What can hang from each mark:
E: Q
C: A T
T: R
R: E M T Y
W: A B
U: C M V Y
Y: C E
L: Q Y
M: A B U W Y
A: C L M V
V: B L
Q: E M
B: W Y

Every row comes from one small tree of marks. Brackets hold a mark, then the marks that hang from it, in alphabetical order. Every link used is in the known rows. Which tree was each row made from?
Each row is shifted at random along 8 fixed directions that mean nothing.
Known rows:
(M (U V) (W (A C))): [ -64   85  131 -230  245  -90  211 -111  -32 -121  122   17  -90  145
 -284  -39 -235  134  -42 -101 -188  198 -281   42  137  -96   40   43
 -138  -72   13   28   93 -142  115  104  103 -164  -76 -110   99   51
 -275   -9    3  438  246 -162 -206  138  180  149  107   42  153  103]
(R (M (W (A V))) T Y): [ -34  -21  -58   40  365  120 -104  -72 -229  -87 -136  -13 -233    3
   39 -177  109  398  -18  135  407   54  -12 -146   49  164  -79   48
 -345 -254  154 -135 -220  266  186  -15  229 -153  -33 -127  -52   76
  171  108  -39 -155   26 -185  -56 -104 -128   60  168  224  -18    9]
(W A (B Y)): [  13 -195 -143   15   -6  -84  -30  202   13 -124 -253  -95   95  -15
  109  110   82   85  -91    9   27   20  214   80  -49  -71   -5 -140
  -60 -216  298 -182 -153  114   -7  -49  257   -5 -242  -59   28  123
   87  101 -155 -175  -79   66 -124   65  -39 -160   20  -31  -99 -172]
(A (C T) L (V (B W (Y E)))): [  36   52  -55  145  285  129 -134   -1 -117  151 -351   33 -189  323
   32   -6   63   66  209  351  174   43 -171  105    4  250 -181  132
 -366 -106  192  -11 -121  429 -234  130  178 -268   87 -105  132  101
  163  -35  201  191  -61 -250  300    5  117  -19  335 -110    1   18]
(B (W (A C)) Y): [ 177   44   41   39   60  -94   35  -58 -188  -64 -184  -11  185  175
   69 -147  -16   86   -7   39  -45   46   33  -64    8  171  116 -101
 -155 -158   -9 -259 -187  234   65   52  105  -40  -26   75  213  202
  -79 -160  -29   41  -45   72    6  188  119   -6  159  -37   -3   12]
(C (A L) (T (R E Y))): [ -43  -51 -127 -218 -138 -108 -114  184   88   29  -73 -315    1  -94
   63  113 -123  -56 -408   90  -63   -7  215  167 -108  -77  101 -282
  -86 -235  363   85  -60  -57 -363 -165  383   -4  -26  -92 -160   60
  178  -33 -378   37  -71  239  -61  200   26 -107   14  172  -33 -209]
(R (E (Q (M (Y C)))) T): [  84 -134  121    0  117 -322  127   -9   71 -214  -47  -62  251  -70
  -11  -13 -118  116 -218  -58  114  124 -185   -2  175  -16  185  -32
  -32  -49  122 -202   25  -78 -123   81  234   22 -149   81   82  -64
  -89   10 -208 -108   37   89  -68  180  -81  110  -88   98  126  -55]
(E (Q (M (B (W A)) U Y))): [ 198   -5   38  157  138 -262  336 -151 -225 -284 -155 -158  213  -17
  143   31  329  375  109  125  173  209  121   34   54  108   23  363
  133   31  301  -97  -97  262   -3  418  534 -100 -308  -71  313  244
   49  155 -245 -135  143  -93 -106  387 -131 -244  -33  102  118 -117]
(B (Y (C T) (E (Q M)))): [ 116 -108   76  224 -125 -109  371  -65   44  -54  158  103  -71  158
  157  182 -267  -85  193  155   14  -89 -378  419  363   -5  104  168
   56  135  -18   14   82   84 -298  352 -179  -31 -222   50  292  280
   54 -110   64  327  -70  117  173  245  149  192  142  125  199 -168]
(A L (M (B W) (U C) Y)): [ 126  125  149 -225  290  -79  -47 -141  148  134 -118   75  -26   16
 -140 -190   42  -22  101  -21  202  180 -245  -37   88  395    8    7
 -156  -45   68  209   20   48   82  185  197   51  214  -80  -10 -203
  103 -182   67  139   53 -411  102    3  191  127    9 -163  -46   -1]
(Y (C (A L))): [ 178  143   58  -88 -187 -130  144   79   34  -16  186 -304  240  -84
 -122   55 -176   54 -222  -62  307   58  388  193  325  125  275  115
  338 -123   94   -7   90 -110 -274  124  -32  153  -48  -23   32 -165
  136 -292 -294 -132 -216  273  -97  133  -98 -132   -9  177  -22 -405]
(B W (Y (C A T) E)): [  57  -62   32   87 -210  370  -47   25   99  140 -121  391 -254  155
  122  147 -213 -151  369  228  300 -262 -189  482  365  262  -29   15
  -34   35    0  -83  -24  587 -257   82 -267   75 -143  158  276 -177
  154 -118  294   -5 -674  220  350  212   48  299   54  187   91 -147]
(M B U W (Y E)): [-109 -246  -22 -190   31  -49  -17   -3  469   61  129  255  -76   53
  -26   67 -236 -220   87  -16 -173   67 -500  279   49   33  -34 -316
  -51 -123   61   79  175   95 -176  -76  367  134 -185  152  -18 -224
 -167   84  -72  164  -53  -16 -117  391  105  147 -236  -10  130   19]
(U (M Y) (V L)): [ -92   62  -11 -127  142   84  -49 -209  -56  206   -5  212 -294   19
   43 -163  116  -35  238   77   73  -42 -202  -29   17  -17 -168   78
 -138   55   48   82  -25   96  215   47 -188  -30   20 -123   62  -47
  142  -91   71  283  -87 -357  100   13  276   16   32   71  -20    2]
(E (Q (M Y))): [ -43   43  156 -178  109 -207  356 -156  -88 -123   94    8  107   -7
 -165 -273 -256   95 -172 -247 -303  249 -133 -205   32   27  296 -108
 -184 -119 -176 -132   83 -299  -29   73   94  135  137   76   15  183
 -246  -77 -192  146  246  200 -327   38    2  384   -2   65  -13  121]
(V (B W) (L (Q E))): [ -59   30 -111   -9  -54  -94   37  -47  -44   80 -137  220   45   54
  196 -244  -95  -87   11  -61 -323   -8 -268 -199 -132 -225   74 -238
 -253 -128 -147 -255   65   40 -297 -202  149   36  102   16   51  135
  -10   19 -165  175  103   95  -40  118   67  132   55  -26  -61   39]
(C (A L M)): [ -92   57   67 -129  293   71   51   49  -11  -32  -93 -129 -209   93
 -289   56 -157   70  -41  -53   11  251  -52  -11  107  131   -3  151
 -302   -2  195  272  -12 -236  -75  192   33 -132  231 -209 -186   47
   49   14  126  314  246 -231   67 -360    4  269  244  -62  -29    6]
(Y (C T) E): [ -89  -81  -50  104  -54  -53  170   64   93   31  151   12 -202  186
   35  209 -364  -79   90  139 -124 -114 -217  361  188 -123   38   -3
  -27  -75    3   17  101   -4 -335   52  -71 -101 -173   17   78  206
   21  -68  -32  321   31  101   30  186  126   77  136   81  155  -66]
(L (Q (M W))): [ -67  -72   32  -19  120 -448    0   68   95  -91 -143  -38   57   -6
  -61  -72   43   29 -263  -50 -352  184  -18 -200 -243 -188  100 -139
 -155 -324  119 -251  -37 -126  -88  -89  453   -5  -12    4  -38  124
  -44  168 -319  -20  183  155 -240  116   13 -101  -73  -38  -85   42]
(C (A M) T): [ -38   71   64 -307   89  -21  117   92   68  -17  -80 -166 -121  -31
 -234   89 -423  -13 -311 -192  -35  149  212   78  135   31  201  -63
 -128 -185   74  149  104 -332 -256  -79  123   39  119  -87 -222  -21
   35  -86 -262  137   57  160 -174 -164  -52  272   43   95  -53  -58]
(A (L (Y C))): [ -33  139   31  160   65  -55   52 -151  -56   86  138   67 -138  156
  -63 -175  -47   38  198  178    2   17 -267  -61   93  112   48   48
 -153 -181 -141  -69  -38   31   57  174 -206  -64  173  -83  113  148
   46 -172  216  204   -2  -89  109  -35  124  107  213   -6  -61  -17]
(A (L Q) (M U) V): [ 188   14    2   67   42 -103 -109  -53  248  232   96 -151 -128   62
   53   -5  145 -239   45  133  285  109 -266  123  184  208  -20   61
  172  -26   55  265   18  -80   -1  185  -30  -61  103 -183  -57 -155
  322 -229  104  200  -43 -420  275  -48  264 -214  130 -158  -84 -270]
(V (L (Q M))): [ -55  -17  -33  -21  -89 -296  194   99   -7 -151   16 -238  220  -88
   14   69  -69   16 -209 -113  -89  198   88  -13  104 -200  124   58
  108  -34  164  -54   94 -278 -284   23  200   12 -105 -153   -3   41
   90   75 -339   55  146  174 -145   51 -101  -13   75   82  -20 -232]
(M B (Y E)): [  32   -7   17  193  343  -43  -44 -107   76  -17 -200  188 -106   44
  -43  -21  159  151  220  158   88   35 -260 -129 -139  164 -136  170
 -305 -157  104   27  -46  157   46  218  287  -99   68  -12   -9   57
   22  158  140  -52  110 -375  146  -85  -10  -40  -74 -148   19  175]
(M B U (W (A C L)) (Y E)): [ -74 -117 -192  -72  150   15  -33  -63  328  319  216    6 -494  214
  132  -14   97 -154  249  241   39  115 -286  260   16  227 -188 -144
 -144 -342  113  179  -66  282  -64   21  248   19   -9 -105  -93  173
  281 -106  -65  382  -53 -445 -115  267  254 -184   42   -2 -100 -149]
(L (Q (M U)) (Y C)): [-178  152  -68   19   34 -395  200   25   92   17  138 -247  -88   45
 -120  -73 -142   20 -266 -115 -165  320  149 -164    2   24  240 -107
  -92 -593   30 -181   67 -393 -276   10  285   60   91 -200 -137  257
  305  -29 -504  -52  133  297 -471  -75  -33  114   96  153 -274 -209]
(M (A (V B (L Q)))): [ 162   79 -124  -43 -201   30  198 -234   33  162  269  -29   98   23
  241 -142 -180 -165   56  -18  101   -1 -227   31  230  -99  147    0
  250  -53 -170   70  282 -227 -196   74 -149   17  -91  -91   20   33
  148 -283 -155  276   -4  -58   31  187  172  -76  -23  111   47 -303]
(T (R E M Y)): [ -64  -86  -62   84  237   13 -346  -54 -208  -57 -352  184  -97  -46
  242 -229  214  203  -20  219  -51 -107 -273 -253 -341  -20 -193 -297
 -526 -189  222 -375 -427  392  185 -103  311 -142   42  153    4  132
  -32  135  -19 -124  -30  -71  180  187   45  -60   42  143   33  210]
(E (Q (M W))): [-138 -101   24  -60   76 -228  303  -18 -100 -166  118 -134   -3   68
  -40   10  -78  136 -125  -65 -314  215  -34   25    1 -165   64   64
  -57   43  114  -69   28 -109 -131  135  259  -49 -138  -45   81  287
 -127  172 -203  181  318  198 -311  196  -46  118   59  131   83   13]
(E (Q (M (W B) Y))): [-144 -372 -121 -105  -43  -60  -72   28  199  153  -60  193 -267   19
  283  -68  184 -174   99  135 -217   -4 -225  161 -105 -108 -139 -324
  -48 -141  165 -212 -134  328   79 -163  185  124 -184  113   69   86
   35   93  -66   61 -232   67 -158  421  155  -98 -165  100  -98  -48]
(U (V (B W)) Y): [ -54   -9    4 -193  130  103 -188  116   82   67 -302  123  147  -11
  -29   42   99    7  -31  -48  229   22   60  -23   32   38 -104  115
  -23   61  285   39  119   61  -36   47   65  -40  -81 -136   60 -394
  106  112   16 -183 -170  -27   45  -73   10  157  -34   14  -59  -34]
(C (A L (V (B W Y))) T): [-217  -32  -96 -364   47  257  -75  138   -4  151 -260   41 -225  268
 -161   -8 -365 -138  -95   22 -196  132   28  158  -16   60   65 -319
 -370 -211  141   36   98   58 -417 -253  178  -40   88  -34  -94    4
   26  -10  -43  279  -82  285 -121  -14   74  426  202   46  -75  -18]
(V (B (Y C)) (L (Q E M))): [-107   45  -16  188  247 -129  102  -19  -82  -58 -317  221 -169  106
   63  -71   91  113  174   95  -61  156 -312 -165  -29 -124 -107  113
 -451 -150  147 -202  -62   46 -269  131  153  -98  128 -107   57  241
  173  207  -40  211   95 -104   81 -164  -52  161  191   54  -84  -41]
(B (W (A M V))): [  31 -232   24 -114   98   22 -137  135  145   59 -149   68    6  193
   -5  -22 -215 -260  -65  -68 -101   81 -354  118  144   63   87 -292
 -159  -57   24   39  -22  -38    4  -63  -42  -25   17   68   -1  -62
  -88  -77  167  244   57  -58   95  -11  278  266  173 -132    7  -11]
(U M (Y (C A))): [  -3   19   -1   43  157  -89  -24   46   32   59 -150 -131 -130   40
    1  218  147   85   68  168  262   18  223  118  102   32 -131  317
   45  -47  448   62  -82   60   38  274  -11 -141 -149 -185   55  -41
  294  -48 -107   23 -192 -101  133   14   74 -216   70  143  -29 -175]
(C A (T (R (E Q) Y))): [  82   -8   65  -74 -143  202   79 -114 -120 -129  -76   32   16 -173
  129   52  -63  149  -32  126  223 -156 -130  166  195    0    5   95
    8  213  141   13  -30  212  -68  170   -8  -67 -120    1  173 -114
  -51   30  120  -58 -297  145  240  245 -106  136  -51  291  188  -30]
(R (E Q) (M A B Y)): [  10 -196  -79   -9  232  158 -113 -191   87   50 -108  162 -259  -33
  257  -18  268   89  243  187  314   29 -236  -31   -9  245 -238   44
 -187  -16  172   41 -119  304  203  190  250  -66 -123   29  -37  -38
  263  133  116 -118 -163 -335  119  118  -75   61 -209  127   32   23]
(T (R (M (U C) W Y))): [ 182  202   74 -246  -91  -65   48 -203  262  147  168   14   98 -287
   27 -223    1    3 -166 -209  364    5  -35   21  106  251  128  -88
  187 -108    6  181  111  -98   -3   97  108  296   43  -35  -25 -241
  152 -260 -288 -218 -154    3 -138  184  146  -18 -269  186  -27 -209]
(R (M Y) T): [  96   44   38    6   96  -28    0 -178 -140  -41  -48   72   59  -88
  121 -237  -34  186    2   28  177  -52  -77  -88   -5   96   78 -125
  -77 -127  -24 -227 -106  182  113  -90  101   63  -70  111   50   -2
  -55 -158 -201  -98  -82   29   -6  216  -15  -12  -30  165   71   31]
(L (Q (M (U V) (Y (C A) E)))): [-162   13   96  -15  191 -355  207  102   94 -155  -77 -126  -36   77
 -280  148 -182  132 -177  -20 -217  292    7   90   44  -87  132   88
 -110 -440  420 -216   77 -187 -318  179  450  -94 -210  -65   40   78
   31  105 -445  109   42  236 -279  202   29    3   12  178   35 -139]
(V (B W Y) (L (Q E))): [ 188  125  -76   71  -17 -169  -53  -54  110   86 -292  205  213  -59
  159 -225   82  -67  -95 -122   81   19  -61 -324 -110   55  137  -85
 -226 -192 -110 -112   67  -21 -305  -50  253  124  218  -70   -8  -12
  250    3 -163 -205   -6  -41   67 -193  -10   84  -77 -164 -197  -84]
(A L (V (B W))): [ -37  -61 -104  -37   80   98 -181  106  -26  110 -192  -56   41  149
   32  -18   89  -41   15  124   91   82  -32   60  -11   56  -87  -29
  -62    8  190   32   15  160 -187  -27  144 -109    1  -64   24 -104
   89   32   59   27   15  -52   84   34   54  -36  150  -67  -26  -89]
(B (W (A (C T) L V)) (Y E)): [ 245   72  123   82   80   79  -67  -25  -91   98 -215  134  -17  196
  -11 -203  -32   26  174  210  287  -49 -166  129  213  382   90  -15
 -202 -178 -106 -223 -201  561  -15   77  -81    9  117   85  289 -104
   18 -289  246   41 -393 -107  289  143  129   83  278  -77  -36  -63]
(W (B (Y (C (A M V))))): [  65   90  -81   26  249 -118  115   21 -109   76  -74 -260 -160  222
 -114  -23 -252   72 -185  -11   25  190  159    9   96  139  187  -56
 -258 -460  205  -40  -77 -244 -195  172  165  -96   87 -167 -150  414
  230 -233 -239  160  205   22 -165 -165  202  -20  239   48 -138 -232]
(A C (M U W) (V L)): [ 128   64   28 -170  101  -70   18 -144   55  138  182 -155  -23   90
   11 -115 -114  -82  -28   27  211  185 -189  161  315  150  -12  -33
  129   -8   23   51  -23   66  -62   32   95    0   18  -44   45 -181
   12 -281 -140  284  -36 -212   18  306  163 -153  108  111   64 -229]

Write each row's tree:
[-194   50   63 -268  281  118  246  -62  -17   93   -7   81 -486   75
  -89 -127 -189  156  148  -48   16   89 -103   20  164  134  -52  100
 -368 -163   11  -86  -86  114   63  120 -122  -35   78 -152   16   93
  105  -91  -26  277  -64 -247 -164  -41   61  397  229  111 -108   90]	(W (A (M (U (C T) (Y (E Q))))))
[-109  -10  -88  144   43 -272    8   25  237   -5 -163   92 -149  119
  -78  118 -287  -63  -52  168 -235  -22 -233  -75  -25 -208   85  -23
 -305 -493   76 -181   84 -153 -339  -40  190 -197   12 -111   -2  141
  102   67  -60  154  -17   57  100  -30   63   50   18  -70  -42   23]	(V (L Q (Y (C A T) E)))
[-109  100  175 -365   24 -164    9   -6  358   26  132  -42   67 -148
 -353  -60  -12  -18 -143 -163  146  246  -40  -13  181  148   82   78
  145 -220  161   79  265 -182   71  141  155   93  -57 -254   41 -554
  149    9  -54 -102 -265   52 -214   45  -24  220 -143   59 -129 -214]	(M (A (L Q Y)) (U C V) W)
[  -1 -190   76  -93  161 -162  -96  169  267 -199 -117  122  295  -71
 -167   10 -378  -34 -305 -186  -24   37 -332  -79   80   -2  187 -268
 -281 -150   45  -97  103 -191 -156 -163  229   36   -1  108 -122 -269
 -207   87  -75 -113  100   82    6 -113  -79  361  -52  -98   82  130]	(R T (Y E))
[ 210  -11  -62 -150 -115   42  155  -77  265   83   91  116  249    6
  -13  -76 -455 -236 -203 -237   79   35 -249  -28  259   21  285 -100
  -66 -103 -152   94  324 -342 -425   50  -49  135   81   21  -80  -85
   10 -207 -107   79   11   41   15 -124  117  304 -121  -66    3 -178]	(C (A (V (B (Y (E Q))) L)))
[ 125   -8   36   98  375   17 -128 -238  -45   -8 -411  267 -114  -23
  107 -173  492  243  317  287  371  140 -196 -183  -93  105 -283  316
 -179  -99  286  -95 -139  429  142  194  376 -115   -5   -4  133 -142
   89  205   62  -86 -143 -469  240  131  -82 -297 -169   66   30  -17]	(Q (M (A (V B L)) W Y))
[ 188  -17  256    5  226 -576  121  -84  258  -31 -272   90   18   30
  -54 -108  -39 -161 -149   35 -398  188 -396 -163 -190  -47  205 -183
 -247 -417    8 -114   15 -178  -15   -9  399    9  178  101   24  150
  -97  -95 -220  368   52  -42   53  185  211  -40 -107 -130  -37  135]	(L (Q E (M (A (C T)) Y)))
[ 194   72   68  -78 -193  -35  126  -57  103  -90  201  -21  363 -229
   60  -72 -370  -72 -277 -303  166  -47 -337   74  257   -3  283 -169
   86  154 -120  183  177 -364 -170  133  -94  171   10    2  -36 -125
  -93 -220 -101  -13  119  129   76   15  101  307  -32  121  163 -157]	(T (R E M))
[  -6  -45 -115  -59   79 -112  110   77  120   25  -53  -19 -265  125
  -52   53 -136  104   -8   89  141   14   43  202  142   17   80  -36
 -182 -303   91   43  -27   30 -156   50  137  -38  -56 -205    8  206
  210  -46   -5  120   19 -124 -124  -53   84   15  119  -39  -95 -198]	(M (W (A L) (B (Y (C T)))))
[  21  -87  -53  -54  -15  -12  -39   99  348  205    8   87 -326   99
  -53  116 -150 -180  -22  121  128  -88  -36  173  142   94   55   13
 -113 -227    0   34   38   66 -292   -3  -91   24  105   18  -67  -49
  270  -98   66   36 -252  -65   78  -76   75   82  -64  -42 -110  -93]	(Y (C (A L) T) (E Q))
[  52   64   73 -125  408   15 -184  -56 -141   79 -361  101  -48  207
  -49 -232   20   70   37   31   73  183  -53 -173  -41  411  -49 -156
 -449 -202   66 -232 -262  316   79   30  236   -3  223   84   10  -16
   34  -72   33  -29  -60  -80    0    1   42  216  158  -25 -135  120]	(A C (M (B W Y)))
[  23  -61   -6  -87 -113   53  279  -58   33  174  170   59  -99  158
  127  -40 -363 -280   -3  -25 -327   16 -354  198  119 -105  141 -139
 -115 -132   27   -6  197 -136 -304  109 -167   47  -60   32   37  396
   35 -241 -188  536   10  202  -75  195  374  223  118  143   29 -167]	(U (C (A (V (B (Y (E (Q M))))))))
[  63   27 -108  249  375  228 -295 -289  -95  311 -322  299 -530  230
  260 -205  558  137  529  533  356  -75 -134 -144 -213  251 -387  176
 -250 -339  152 -214 -283  611  274  135   40 -208   51   85   80  134
  325  -11  213  -40 -330 -503  270  122  142 -437  -78   79  -96   45]	(M (A (V B)) (Y C))
[ 111   12  -20   30   14  -11  -71 -124  -93  -39   66   75   10 -151
  205 -162  -36  182  -62   20  292 -124 -112   -5   62   11   35  -98
  -51  -41  -45 -193 -100  276   24 -100  169   52 -134   37   22  -58
   49  -74 -203 -177  -91  -30   20  223  -74  -39  -57  214  114  -64]	(R E (M W) T)
[-186 -287  -49 -195  159   13  -63  129  102  -41 -171  105 -182   56
  -38  -44  123   -7  -21   -4   -6  196 -144  -21   67  -99 -126  -60
 -217  -55  166 -154 -103  181   -2 -113  138    2  -33    0   28 -130
   -4  289   74   16  -71  -72 -149   14  -78  183   10   64  -90  -30]	(E (Q (M (W (A (V L))))))
[ 145  -19   61  121  186 -152  130   22   57  -71  -74   17   52   44
   -7   10  111   67  137   72  184  191  -76   78   46  275   32  169
 -157 -146  232   11  -67  180 -163  355  304   94   -8  -23   37   89
  221   33 -122    1   -4 -139   38   25  -69   55   54   16  -41 -220]	(Q (M (A L) (B (Y E))))
[  61  149   66 -232  200 -131   57 -109  -20   -2 -139  260  -35  -24
 -228 -178 -226  149  -80 -154  141   16  -34  -91  169  -63  137   24
 -260 -240   87 -204   17  -32   21   88   33   53   -5  -94   85 -124
   18 -128 -120   20  -99  -61 -101  -35  165  128  -66   97  -42 -111]	(U (M (W (B (Y (C A))))) (V L))
[ 102 -337   13  184  -16   28  191   57  233 -170 -128  329  -63  141
  102  285 -281  -57  277  152   88 -203 -634  414  396 -126  -12   76
 -102  138   52  -12   65  141  -73  283 -205 -170 -333   29  307   54
 -125   56  475  242 -127 -162  354  104  157  237   65 -128  234  -14]	(W A (B (Y (C T) (E Q))))
[ 147 -230    6 -276 -131  -81  -82  228  456  225  148  -60  151  247
  -54  -14 -525 -551 -251 -215   83  127 -313  358  466  289  370 -511
   26 -167  -77  213  151 -305 -295  -41 -220  236   73   61  -73 -188
  136 -429   40  290  -86  138   -1  -46  419  456  204 -128 -103 -393]	(B (W (A L M V)) (Y C))
[ 163  104   12   44 -191  138   42   -3   91  -66  -97  -64   65 -334
   60  136   81  198   19  112  687 -102   26  334  359  119   -9  306
  266   86  334  243   47  193 -105  326   32   65 -140 -308  165 -341
  235  -28  103 -304 -421   70  274   83 -159  -40  -18  273   20 -396]	(C (A (L Y)) (T (R (M (W B)))))
